Here is a tiny trained network, its code and every weight. The questions are about switching its units off for an input and a class, where a switched-off unit gives its printed mean instead of its output.

import numpy as np


def w(rows, s, z=0):
    codes = np.array(rows[::2]) - 128.0
    scale = np.full(codes.shape[1], s)
    scale[-1] = z or s
    return codes * scale


def f(y):
    return np.maximum(y, 0)


def log_softmax(a):
    a = a - a.max(-1, keepdims=True)
    return a - np.log(np.exp(a).sum(-1, keepdims=True))


def net(x, mask):
    res = np.array(x, float).reshape(1, 3) / 4 @ E
    y = f(res @ A[0][:, :-1].T + A[0][:, -1])
    res = res + np.where(mask, y, B[0][:, -1]) @ B[0][:, :-1]
    return log_softmax(res[-1] @ U[:, :-1].T + U[:, -1])


A, B = {}, {}
E = w([
[171,73,112,72,64,191,34,156],'x0',
[70,40,42,222,134,255,147,113],'x1',
[211,55,57,181,159,40,163,221],'x2',
],0.0075)
A[0] = w([
[145,144,109,214,174,49,203,171,246],'n0',
[180,59,67,198,172,157,152,185,95],'n1',
[71,176,171,140,166,117,201,102,225],'n2',
[88,188,206,57,133,99,138,105,236],'n3',
[196,78,60,176,120,159,74,182,180],'n4',
[45,87,116,127,91,178,90,60,240],'n5',
[79,162,127,133,221,113,172,125,224],'n6',
[2,96,146,121,100,184,93,80,235],'n7',
[83,183,198,78,184,56,157,88,254],'n8',
[58,134,96,199,198,143,192,138,251],'n9',
[175,166,184,123,136,17,120,185,241],'n10',
[184,73,74,138,61,85,96,154,167],'n11',
[187,130,150,135,158,80,186,177,150],'n12',
[91,187,207,120,159,104,184,87,191],'n13',
[152,49,80,102,58,177,109,223,169],'n14',
[50,114,104,163,116,175,209,92,169],'n15',
[80,148,202,76,121,156,146,55,241],'n16',
[216,89,199,61,72,112,78,158,221],'n17',
[127,161,193,56,40,152,62,98,249],'n18',
[176,89,73,149,174,104,187,191,203],'n19',
],0.0082,0.0034)
B[0] = w([
[154,210,107,139,58,91,233,206,223],'n0',
[43,93,254,197,188,75,201,95,205],'n1',
[103,117,179,197,37,96,184,59,205],'n2',
[191,97,201,107,198,172,161,58,238],'n3',
[186,32,194,166,205,182,208,153,209],'n4',
[128,102,51,170,99,202,30,117,230],'n5',
[98,248,110,189,60,90,148,44,193],'n6',
[148,130,53,187,68,220,18,92,238],'n7',
[201,71,213,80,95,193,216,59,242],'n8',
[47,204,115,247,65,48,186,48,217],'n9',
[193,108,109,23,43,145,191,198,244],'n10',
[158,20,180,85,168,89,169,171,191],'n11',
[155,183,66,64,69,94,212,206,188],'n12',
[179,99,216,181,106,205,203,69,211],'n13',
[203,32,193,174,156,184,141,141,215],'n14',
[52,172,60,193,56,98,109,122,205],'n15',
[97,136,186,160,170,195,76,23,231],'n16',
[140,55,154,57,208,66,76,180,231],'n17',
[110,151,184,55,224,210,39,122,255],'n18',
[120,171,166,157,117,74,200,217,207],'n19',
],0.006,0.0095)
U = w([
[169,72,253,195,168,156,179,36,225],'0',
[62,222,65,205,49,114,67,1,67],'1',
[144,133,205,45,217,173,24,91,69],'2',
[149,68,8,168,79,242,9,122,56],'3',
[185,240,75,54,41,84,198,169,128],'4',
[54,188,103,254,163,39,172,146,2],'5',
[191,58,126,39,122,52,81,205,165],'6',
],0.0059,0.0032)

Each question gives the input, the list of numbers given to net, and the class t.
The units are the neurons (one row each of A and B). Each row of codes is followed by its name. A weight is (code - 128) times the scale printed after its matrix; where a second scale follows, it is the last column's (A, B and U).
mask holds one flag per neuron, in row order. A switched-off neuron (its flag False) gives its mean, the last column of its row in B, instead of its output. The means were averaged over made-up inputs and are rounded, as every weight is.
A unit's drop is (log p(t) with every unit on - log p(t) with that unit switched off) / (log p(t) with every unit on - log p(t) with every unit switched off).
The circuit of an input: a set's keep is (log p(t) with only the set's units on - log p(t) with every unit switched off) / (log p(t) with every unit on - log p(t) with every unit switched off). Starting from the 12 units with the biggest drops (on a tie, the unit counted first), units are removed one at a time, each time the one whose removal leaves the highest keep (on an exact tie, the one counted first), for as long as the keep stays at least 0.8.
circuit, biggest first: the units of the circuit, biggest drop first
most important unit: the unit with the biggest drop
k most important neurons: the k neurons with the biggest drops, biggest first
drop when u is switched off: that unit's drop, to one decimal
input [-5,1,6], class 5: most important unit	n1
input [-3,-8,2], class 4: 2 most important neurons	[n10; n12]
input [8,0,3], class 6: circuit, biggest first	[n17; n16]
input [3,0,-6], class 2: circuit, biggest first	[n18; n9]
input [8,2,-6], class 3: 2 most important neurons	[n7; n5]
input [1,8,-8], class 3: 2 most important neurons	[n5; n7]
input [4,-8,0], class 2: 3 most important neurons	[n18; n3; n0]
input [8,-2,-6], class 2: drop when n18 is switched off	0.2
input [-1,8,-6], class 1: drop when n9 is switched off	0.1
input [-4,5,7], class 5: drop when n12 is switched off	0.0
